Each row of numbers stands for one node and depends on some of the facts below. Use the named rows to name the rest.

Some nodes and their rows:
[ 57.3  54.3 -38.9 -44.5 -23.2  15.5  -4.3  -9.2  -6.5   9.9  11.4   9.0
  18.9 -13.1   0.6   0.9  12.6  28.7  -1.7   7.1 -10.8  -2.5 -35.6 -12.9
  30.3   5.3  21.0  -8.4  36.8 -44.9  16.4]: vudas
[-41.2  -8.2  24.3  39.2  64.9 -30.6  29.7  46.8  33.5  -4.3   2.5 -31.8
  25.1 -26.3  25.7  26.7 -13.1 -13.7   2.5  15.5  10.3   3.1  11.6   9.0
   6.0 -58.1   6.5  27.9   7.4  25.5 -38.5]: bakle
[  5.9 -25.8 -16.9  -3.2 -25.4  28.0 -19.4  -1.5   4.1 -15.4   2.2  38.6
 -47.0  50.7 -19.9  12.4  -3.4  -7.8  10.9   5.6  13.8   9.1   4.1  -1.1
   5.2  -3.7   6.9 -23.8 -29.5   2.0  42.4]: skoguk
[ -0.2   4.6   4.9 -29.4   7.1  20.8  24.9  31.5  62.5 -28.8   2.3  15.4
  30.4  18.4   6.1  40.0   4.3   4.2  19.1 -20.0  23.8 -22.8 -27.7  16.6
  -0.2 -12.9  -1.7  -9.4 -11.0  -2.8  18.9]: zubil
[-33.6   9.6 -10.4 -17.2  -7.3  17.7 -20.7  -0.7  14.3 -12.5   6.5 -10.1
 -15.6  42.7 -19.9 -24.3  38.9 -11.6  -5.6  10.0 -16.0   8.5  32.9 -17.3
 -41.6  11.3 -26.8 -16.3 -36.8  17.5  19.4]: februsuk
[ 21.1  36.0 -34.5   6.8 -35.7  37.1 -35.6  17.7  -7.7 -17.0  37.8  35.2
   5.9 -11.8   3.5  45.0  22.4 -20.7  -2.5 -49.7  20.7 -21.5 -42.9 -18.3
  -0.5  37.8 -37.8  16.6  32.8 -20.7  -6.2]: viga
[-18.5   5.3  28.7  19.7  52.8 -25.8  53.7  29.6  10.2 -24.6 -21.8 -30.1
  39.1 -47.0  22.0   3.8 -19.4   2.3  19.5  35.1  33.7  -4.4   9.1  30.0
  23.2 -39.6  19.4  16.5  11.4   8.4   1.6]: vitis
[-32.2  -9.7  23.4  46.0   6.7 -27.7 -16.9   7.9 -23.3 -32.0   2.8  -5.3
 -17.1 -13.3 -26.9 -10.8   6.8 -32.1  -1.2  66.0  -4.9  24.1  44.0 -19.5
  11.3 -34.6   8.7   3.9  15.0  23.5  13.5]: refek
[-43.9   5.2  24.2  51.6  -1.4 -19.9 -27.9  17.5 -25.2 -42.2   2.3 -13.0
 -13.5 -28.4 -21.5 -40.9  18.7 -50.4  23.7  65.1   0.0  16.5  51.5 -19.7
 -48.4  14.8 -12.6   4.8 -13.9  12.3  -8.6]: plaplum
[ 26.2  35.8 -62.2  -2.9   5.3  24.6 -14.5   0.2 -38.6  35.8  13.3   1.9
   3.5  -4.8  54.0  -9.3  -2.5  14.2 -19.5 -63.2 -13.1   1.6  -5.4   0.9
  -9.0  37.4 -32.8  12.8  -7.5 -18.7 -16.4]: sisas
[  7.3   9.4  -9.7 -28.0  24.8  12.5  36.7  18.7  50.0   6.3   3.3  -4.1
  33.2  32.5  11.3  22.2  11.0  37.3  14.1 -21.1  12.1  -7.7 -21.6  19.7
   6.8 -21.3  -4.6   1.6  -8.0   4.1   9.1]: drotrik
[-25.8  -8.0   6.8  26.5  28.5 -28.6   8.9  -8.2 -50.9 -16.3 -34.5 -15.1
   1.1 -24.9   7.9 -30.5  -3.9 -10.1 -19.4  49.0 -15.0  30.7  54.9  -5.6
  23.7 -31.5  19.7  -0.3   8.1  18.5  24.1]: zaves
[-12.6 -40.4  35.8  71.6  39.9   4.8  -9.8 -25.5 -54.5  -4.4   8.6   5.8
 -47.0 -31.2 -20.0 -32.4   9.0  -6.7  23.9  31.7  24.4  20.2  51.2   1.1
   3.5   6.1 -16.7  27.7  -2.3  20.0   9.3]: parom
[  7.8  -1.4   1.0  -3.4 -18.0  47.9 -11.3 -24.8 -38.1 -48.4  -6.7  48.1
  -8.7  19.9 -27.3  -4.9  32.2  -1.6   9.9   9.1  23.3  -6.1   7.3  14.5
   8.9  35.3 -27.4 -16.4  -9.1 -17.8  66.1]: savibral
[ 26.9  44.2 -10.0  24.2   9.8 -29.5   5.5   4.8 -41.1  13.0   1.0 -31.4
  12.4 -72.7  18.2 -27.5 -11.5  -4.2   4.4  45.8  -7.0  14.0   1.6 -17.2
  27.6  -9.4  39.4  14.1  38.2 -16.8 -19.8]: rabim
[ -7.4  18.6  -5.4 -18.7 -15.5  33.4 -19.2 -20.3  -7.9 -19.8  -5.0  15.1
  -4.6  24.9 -32.7 -51.8  30.7  -3.0  23.4  28.8   1.2   6.0  24.2   2.7
 -48.4  40.2 -21.7 -22.1 -47.3 -14.8  32.8]: ribe
[ 11.4  -2.6  11.0  -0.2  45.1  51.2  39.5 -10.9  33.1  11.9   8.9   5.6
  12.3  10.4  -5.5   6.3  20.2  35.8  51.6 -30.2  41.3 -26.3 -12.9  17.3
  -4.7  16.3 -32.8  27.9 -26.1  -5.0  -6.0]: klezoster

Facts:
laflanir: refers to; draku: belongs to class; vupu: is of sort
[sozus,nafla,flatar] laflanir vitis
[sozus,raflan,miskor,bakle] laflanir zopi
[sozus,plonisur,diskal,bifudrik] laflanir lubrazi
[sozus,grulo,rifam] laflanir lonuku
[truplubin,nesar,plakeko] laflanir domis
[sadron,muskes,flugrem] laflanir goze
[bridram] laflanir sisas
[bridram,nafla,keram] laflanir mistar
[ploba,drese,rubil,metan] laflanir drupur
[bebrik] laflanir refek
[flinan,paze,geflor] laflanir redom
[flinan] laflanir plaplum
[plonu,plagus,skoguk,zubil] laflanir difa
[plagus] laflanir dridru
[plagus,legum,bifudrik] laflanir nitrupor
[plagus,geflor,botril] laflanir bebrik
[tregrik,vorizul,goper,fufli] laflanir flinan
[tregrik,trositres,redom,grali] laflanir grino
[plifla] laflanir briskel
[plifla] laflanir skoguk
[drotrik] laflanir sozus
[plubrim,kudrek,metan,rifam,klunim] laflanir vudas
[plubrim,flugrem,zopi,dedi] laflanir klufe
[refek,muskes,dridru,vitis] laflanir raflan
[refek,zubil] laflanir rifam
[kedro,briskel,tobi] laflanir surim
[nafla,legum,pipem,bubri] laflanir nibo
[steklim,flatar] laflanir trositres
[steklim,viga,vorizul] laflanir plestefi
[steklim] laflanir drese
[legum,bropan] laflanir tobi
[keram] laflanir trataman
[davom,flatar] laflanir grali
[viga] laflanir savibral
[nitrupor,difa] laflanir truplubin
[sitrus,grino] laflanir fenul
[kudrek,lonuku,muskes] laflanir klunim
[drese,diskal,muskes,dridru] laflanir metan
[tegres] laflanir bifudrik
[tegres] laflanir plonisur
[vorizul,rubil] laflanir zubil
[briskel] laflanir pipem
[briskel,tosel] laflanir legra
[briskel] laflanir vorizul
[briskel] laflanir tosel
[sisas,mistar] laflanir sitrus
[sisas] laflanir busas
[drilil] laflanir kedro
[nibo,klufe,drupur] laflanir sadron
[bropan] laflanir plonu
[bilok,fenul,zaves,nisu] laflanir stedram
[tobi] laflanir vusal
[fenul,flugrem,zopi,drupur] laflanir zaves
[vusal,nesar,zopi,bubri,lubrazi] laflanir flugrem
[zaves,goze,vudas] laflanir bilok
[nesar] laflanir nafla
[nesar] laflanir drotrik
[nesar] laflanir rubil
[fibuk] laflanir muskes
[trataman] laflanir ploba
[klufe,plakeko,dafor] laflanir nisu
[suguro,redom,februsuk] laflanir miskor
[grino,lubrazi] laflanir rabim
[grino] laflanir plubrim
[geflor,ledradar] laflanir drilil
[stedram,zopi] laflanir flosum
[bakle] laflanir bubri
[fleflem,plaplum] laflanir zonok
[fleflem] laflanir botril
[zopi,metan] laflanir dedi
[pipem] laflanir pagri
[botril] laflanir grulo
[zubil] laflanir flatar
[zonok] laflanir suguro
[fufli] laflanir fleflem
[plaplum] laflanir ribe
[legra] laflanir kudrek
draku b <- sozus,truplubin,sadron,plonu,refek,nafla,steklim,davom,nitrupor,trositres,plonisur,kudrek,briskel,migan,drilil,domis,droplos,bropan,diskal,bifudrik,bilok,tobi,zaves,giplegral,trataman,grino,bakle,rabim,pipem,parom,fufli,lubrazi,grali,vitis,tosel,goze,klunim,plaplum
draku a <- bridram,klezoster,pagri,ploba,ribe,raflan,bebrik,flinan,plestefi,plagus,tregrik,plifla,drotrik,plubrim,kedro,vipapek,niflis,legum,keram,viga,sitrus,lonuku,drese,tegres,vorizul,sisas,nibo,flatar,skoguk,busas,teram,muskes,goper,paze,fenul,vusal,nesar,flugrem,fibuk,klufe,flosum,suguro,dridru,geflor,stedram,miskor,savibral,fleflem,nisu,zopi,rubil,redom,metan,grulo,botril,plakeko,ledradar,februsuk,bubri,zubil,zonok,difa,dedi,mistar,drupur,dafor,rifam,vudas,legra,surim
{sozus,pagri,raflan,tregrik,kedro,niflis,legum,keram,viga,trositres,tegres,migan,sisas,drilil,bifudrik,bilok,goper,nesar,dridru,stedram,nisu,rabim,zopi,pipem,redom,lubrazi,rifam,vudas} vupu 327
{truplubin,bridram,klezoster,plifla,drotrik,plubrim,steklim,drese,nibo,droplos,bropan,muskes,vusal,fibuk,miskor,bakle,plakeko,bubri,zubil,grali,vitis,drupur,goze} vupu 5
{sadron,ploba,ribe,flinan,plestefi,plonu,plagus,refek,sitrus,vorizul,briskel,flatar,diskal,skoguk,teram,fenul,zaves,flugrem,trataman,klufe,suguro,grino,savibral,fleflem,metan,botril,februsuk,parom,fufli,difa,dedi,mistar,tosel,klunim,plaplum,legra,surim} vupu 699
{bebrik,vipapek,nafla,davom,nitrupor,plonisur,kudrek,lonuku,domis,busas,tobi,paze,giplegral,flosum,geflor,rubil,grulo,ledradar,zonok,dafor} vupu 162

Name these rows:
No name comes twice in this set of rows, the named rows included.
[ 23.2  43.8 -47.6 -40.7 -18.0  -0.9  -2.5   2.0   6.8  34.1  24.5 -11.8
   5.4   8.9  17.0   0.6  13.4  24.6 -22.1  -6.8 -37.0   9.0 -21.7 -18.6
  13.6 -12.2   0.5   0.2  20.1 -19.8 -13.3] | zopi
[ 27.9  72.3 -46.1 -30.4 -29.3   7.2 -25.3  15.0  12.2  10.6  24.4  -9.4
  12.8  -3.9   0.7 -28.4   8.1   2.5  15.0   7.9 -17.9  -2.6 -34.2 -21.5
 -32.0  39.0   8.1  -8.7  -1.8 -39.4 -14.1] | redom
[ -2.4 -20.3   2.4   1.6   8.2  25.3   7.0  51.5  60.0 -14.1  16.6  29.8
   1.9  30.8  -3.7  60.0 -20.6 -10.6  30.3 -42.4  47.7 -24.2 -44.2  11.6
 -10.4 -11.9   8.1  -0.6 -34.0  -7.2   6.8] | plifla
[ 46.2  22.7 -33.9   0.3 -18.3  16.9 -35.2  16.0  12.2  29.4  31.4  18.2
 -24.3   1.8  -3.0   0.4 -24.7  -7.1  18.9 -11.0   6.9 -11.5 -36.8 -28.7
  -8.5  25.0  21.7  -4.0 -13.9 -36.9 -16.5] | kedro
[ 55.3  24.0 -45.3 -18.6 -26.7  24.8 -21.1   4.7  -6.2  28.3   7.5  27.0
  -5.6  -4.2  15.3  -2.1 -31.6   4.1   4.5 -19.5   2.3 -10.5 -53.3  -5.8
  17.8  22.4  28.3  -2.8  -6.3 -35.6   9.8] | pagri
[ 15.0  12.4  -5.3 -41.6  31.1  16.7  49.8  11.0  33.8 -11.5 -13.4   2.3
  44.8  13.9  22.8  25.5  -0.6  24.0   1.6 -16.1  13.7 -12.4 -12.4  33.1
  24.8 -23.7  -4.9  -9.4  -8.8  -8.8  32.1] | drupur
[ -3.7 -21.1  47.6  69.6  71.4  11.9  39.1   3.1   7.9  -5.9   7.5 -20.3
  10.4 -50.6   8.4  -3.9 -10.4  13.3  52.1   3.4  48.8 -13.3  18.2  21.5
   7.5   1.3  -4.1  44.2   3.5  10.1 -37.2] | droplos
[ 22.2  25.8 -10.8  55.8   3.8 -26.6 -26.6  24.7 -15.3  12.5  16.7 -19.5
 -17.9 -68.9  -6.1 -30.0 -38.0 -24.1  29.7  51.2   3.9   6.8 -18.9 -23.8
  -5.6  12.5  40.4  19.1  15.4 -21.8 -43.1] | drilil
[-30.8 -47.0  27.3  73.9  -5.4 -12.6 -34.9  39.3 -38.6 -34.4   2.8  18.8
 -39.9  -6.0  -2.7  13.7 -30.8 -60.3   3.8  25.5  24.1  20.6  23.9 -11.3
   6.9 -18.7  11.1  -9.1  -9.3  21.6  11.8] | briskel
[ -1.8 -27.3  32.0  29.8  52.0 -21.0  39.4  37.2  21.2   2.7 -12.9 -15.1
  10.0 -35.9   7.6   7.3 -42.7  -1.2  31.3  42.1  34.4   0.8  -0.1  26.1
  22.2 -46.0  43.1  18.3  -7.6  12.0 -15.6] | truplubin

Now the same nodes, written a new way:
Some rows with their names:
[ 17.4  48.1  -8.0   0.2  20.3 -52.1 -61.5  24.4 -31.0  24.7  23.5   4.9
 -38.0]: nitrupor
[-16.0  -6.9  15.4  33.3  29.7  40.3  51.6 -13.9   7.6  22.1 -53.9 -19.9
  51.2]: fibuk
[ 23.2   5.8 -30.5  22.3   8.1  10.2 -13.8   8.4 -15.8  26.6  -7.6 -17.1
  10.3]: briskel
[ 30.9  21.0 -20.0  33.5  13.0   7.6 -12.2  14.1  -9.2  31.6  -7.8 -20.9
  15.2]: plonu
[-15.0  15.9  -0.4   5.7  16.2  -5.4   1.9  10.4 -16.8  24.8 -11.4  22.5
 -21.5]: goper
[ 27.0  -3.9  -8.3 -19.9   4.0 -22.3 -12.2 -12.1 -51.7  -8.1  29.0   1.6
   6.2]: sozus
[ 22.0  24.7 -11.2  -9.7  11.3 -43.2 -39.5   2.3 -37.5  18.1  28.3   7.7
 -27.4]: nafla
[-12.5  15.2   3.0  -1.5  14.8 -11.5  -7.5  13.6 -16.5  28.0 -16.6  18.7
 -20.6]: sisas
[ -3.7  -1.8   2.3 -36.3   5.1 -15.9  22.7 -10.2   1.3  47.4 -39.9  21.7
 -37.3]: stedram
[ 16.0 -40.5  18.8 -58.1 -17.1 -30.5  26.8 -18.4 -43.1   6.7  -4.4  35.8
   4.7]: zopi
[ 22.6  12.6  -3.0 -16.0  51.1  -9.6 -42.8 -24.3 -76.7   6.0  35.1 -19.3
 -32.9]: kudrek
[ 25.1  30.1  -7.4  -2.1  26.7 -16.1 -18.6  -2.9 -23.3  28.7  16.8  -4.6
 -31.9]: giplegral
[ 10.4 -13.9  -4.1   6.0  -6.8  -7.1   7.9  15.4 -19.6  12.0 -11.2  14.9
  25.2]: botril
[  4.9  11.9   4.1  23.5   0.6 -22.0 -27.0  43.2 -13.7  26.3 -13.0  15.6
  19.1]: difa
[ 12.4 -24.9   1.7   3.5 -10.4  18.7  47.3  -4.0  -6.2  10.9 -14.8  14.5
  28.8]: februsuk
[ -3.4   9.9  11.6 -10.7  10.5 -20.6  -6.1  11.0 -25.7  26.9 -14.6  23.5
 -15.6]: nesar
[ 19.0  25.1 -11.4   4.4  22.3   1.1  -4.3  -8.7 -15.9  25.0   8.0 -13.5
 -11.5]: migan

Which node is each row?
No name comes twice in this set of rows, the named rows included.
[  3.9  -7.2  25.7 -28.6  47.7  18.8  20.4 -32.2 -39.3  34.5 -30.1  -1.6
 -27.6] | vudas
[ 42.4 -25.0 -19.9 -15.6 -11.9  -4.2   7.3  -6.2 -29.3  23.0 -12.6 -10.2
  16.4] | sadron
[  0.2  -0.3  29.1  -9.6  45.1  12.8   3.3 -14.6 -55.5  13.9   5.1   0.5
  -5.3] | rifam
[ 17.9  13.6 -27.9 -35.3  16.7   3.2  13.5 -32.0  -1.3  53.5 -37.3 -15.4
 -57.6] | bilok
[  3.4   7.5   9.4 -29.2  15.0   0.5  37.9 -16.2  12.3  57.9 -53.4  13.3
 -44.8] | nisu
[  1.4  -6.3 -27.6  16.2  33.6  48.6  38.1 -35.6   5.0  40.3 -75.7 -56.5
  13.4] | goze
[ 29.9 -50.2   7.4 -45.7 -30.6 -25.2  32.1  -6.7 -25.8  18.3 -33.3  25.9
  25.0] | flugrem
[ 37.4 -25.8 -36.4 -34.5  -8.1  13.3  36.2 -31.6   4.0  51.6 -56.7 -16.7
 -22.6] | zaves
[  6.2 -28.0  19.6 -34.7   1.4 -15.0   9.8 -10.6 -50.8   0.3   6.0  27.4
  10.6] | raflan

Now the same nodes, written a new way:
Some rows with their names:
[ 16.0  24.9  -9.1  -1.4  16.6  -8.7  -7.9 -10.2  -8.3  12.0 -14.6   4.0
   0.3]: grulo
[ 19.2 -42.9  -1.3  -1.3  -8.5 -27.5  45.4   1.2   3.7   4.1  29.0 -27.8
  -9.3]: rifam
[ -3.5  68.1  -0.7  -1.4   9.5 -11.2 -20.0  -2.8  -8.7   3.9 -23.6  15.1
 -17.9]: vipapek
[ 20.0   1.8 -20.7   6.9  11.8  20.7 -15.7  -7.9   5.4   9.7  11.7 -12.2
  -2.9]: dedi
[-32.0  -9.1  42.4   4.1 -10.9   1.2  45.3  10.8  11.9   2.9  41.3 -29.8
 -38.1]: stedram
[-14.4 -37.8  20.2  -5.9  -9.8 -31.4  20.8   9.7  18.7  -6.5  16.8 -15.7
   2.2]: goper
[ -9.1 -36.2   3.2  -1.9 -12.8 -21.7  19.9   7.8  20.0  -3.0  19.2 -16.0
   0.0]: keram
[  3.2  10.5 -18.5  -2.6   2.9  18.2 -12.0  -3.6 -20.0  -5.5  -9.9  13.4
  12.9]: tobi
[-10.5 -22.7  64.3  -7.5  13.5  17.6 -13.5   5.2  -9.8 -22.4  11.2 -11.1
  21.0]: grino
[  0.8  46.2  23.8  -0.8   9.2  -8.1 -26.5   1.2  -3.3  -9.4  -3.5  -3.5
 -16.6]: plestefi
[-26.7 -63.9  44.0 -11.7 -14.8 -13.8  25.6  15.4   5.8 -26.0  23.6 -13.3
  24.6]: trositres
[ 12.3 -49.1 -34.7  -0.6 -16.9 -20.4  22.0   2.2  19.2   4.0  20.7 -15.0
   5.7]: dridru
[ -6.8  73.9   4.3  -1.5   9.5 -13.2 -21.6  -2.2 -12.6   4.0 -22.6  15.7
 -19.6]: busas
[ -3.5  52.4  -7.2  -3.0  -1.1  11.0 -16.6   1.0 -27.8 -13.5 -13.6  19.8
  -6.2]: domis
[  4.6   2.1 -10.7  -5.7   5.7  11.3 -11.6  -3.5 -17.9  -5.9 -12.1  13.6
  19.4]: nitrupor
[  4.3   1.8  21.6  -1.3  17.5   2.2 -20.6  -3.7   4.4  -0.5   3.1 -11.9
   4.4]: mistar
[-10.7  10.0  -9.8   0.9 -12.1   4.2   7.9   1.9 -10.5  -0.5 -30.1  25.9
   6.6]: steklim

Rows to name:
No name comes twice in this set of rows, the named rows included.
[ 16.8  15.2 -41.5   7.2  -4.5 -13.3  12.2  -9.3   1.6  26.6 -31.6  18.5
  -9.7] | muskes
[ -6.3  16.7  -1.5   0.0   0.3 -22.3   2.9  -3.6   8.1  15.0 -41.9  22.6
   1.1] | zubil
[ -5.5  25.8 -11.9   4.0  -3.4 -14.9   2.4  -4.1   7.5  20.0 -37.9  23.8
  -7.2] | fibuk
[  8.2 -23.1  28.5   3.4  -5.3 -11.7  63.4   2.9  -0.7   9.9  47.2 -42.3
 -38.7] | vudas
[  4.3  25.6 -13.5   6.9  -1.4  -5.8  21.3  -7.1  -0.8  24.7 -26.3  12.6
 -21.0] | plubrim
[-17.2  65.2  -2.2   3.8  -7.5 -23.4  -4.8   1.8  -0.2  10.8 -41.9  30.6
 -23.4] | klezoster
[-10.6  10.9 -37.4   4.0  -6.5  -8.1 -13.5  -4.4  19.9  19.9 -43.6  33.4
  14.0] | miskor
[-15.0  37.9  -1.5   5.2  -2.0  -9.8   3.0  -2.5   6.0  18.2 -34.8  24.5
 -13.4] | plakeko
[  7.5  -7.4 -51.5   3.3 -15.5   9.8   2.3  -3.2  -4.7   7.0 -31.3  33.1
  20.3] | vitis
[ -7.0  -8.1  53.8  -6.3  20.8  -9.6 -22.6  -0.3   8.8  -6.4  -2.8  -9.0
  13.3] | flinan
[ -6.4  23.1 -23.6   4.5  -3.9 -13.8  -1.5  -4.4  10.3  18.2 -38.6  26.8
  -0.4] | drotrik
[ 14.8 -20.0  -0.3  -0.6   5.4  25.2 -12.3  -0.9 -13.8 -15.7  16.6  -8.4
  11.4] | trataman

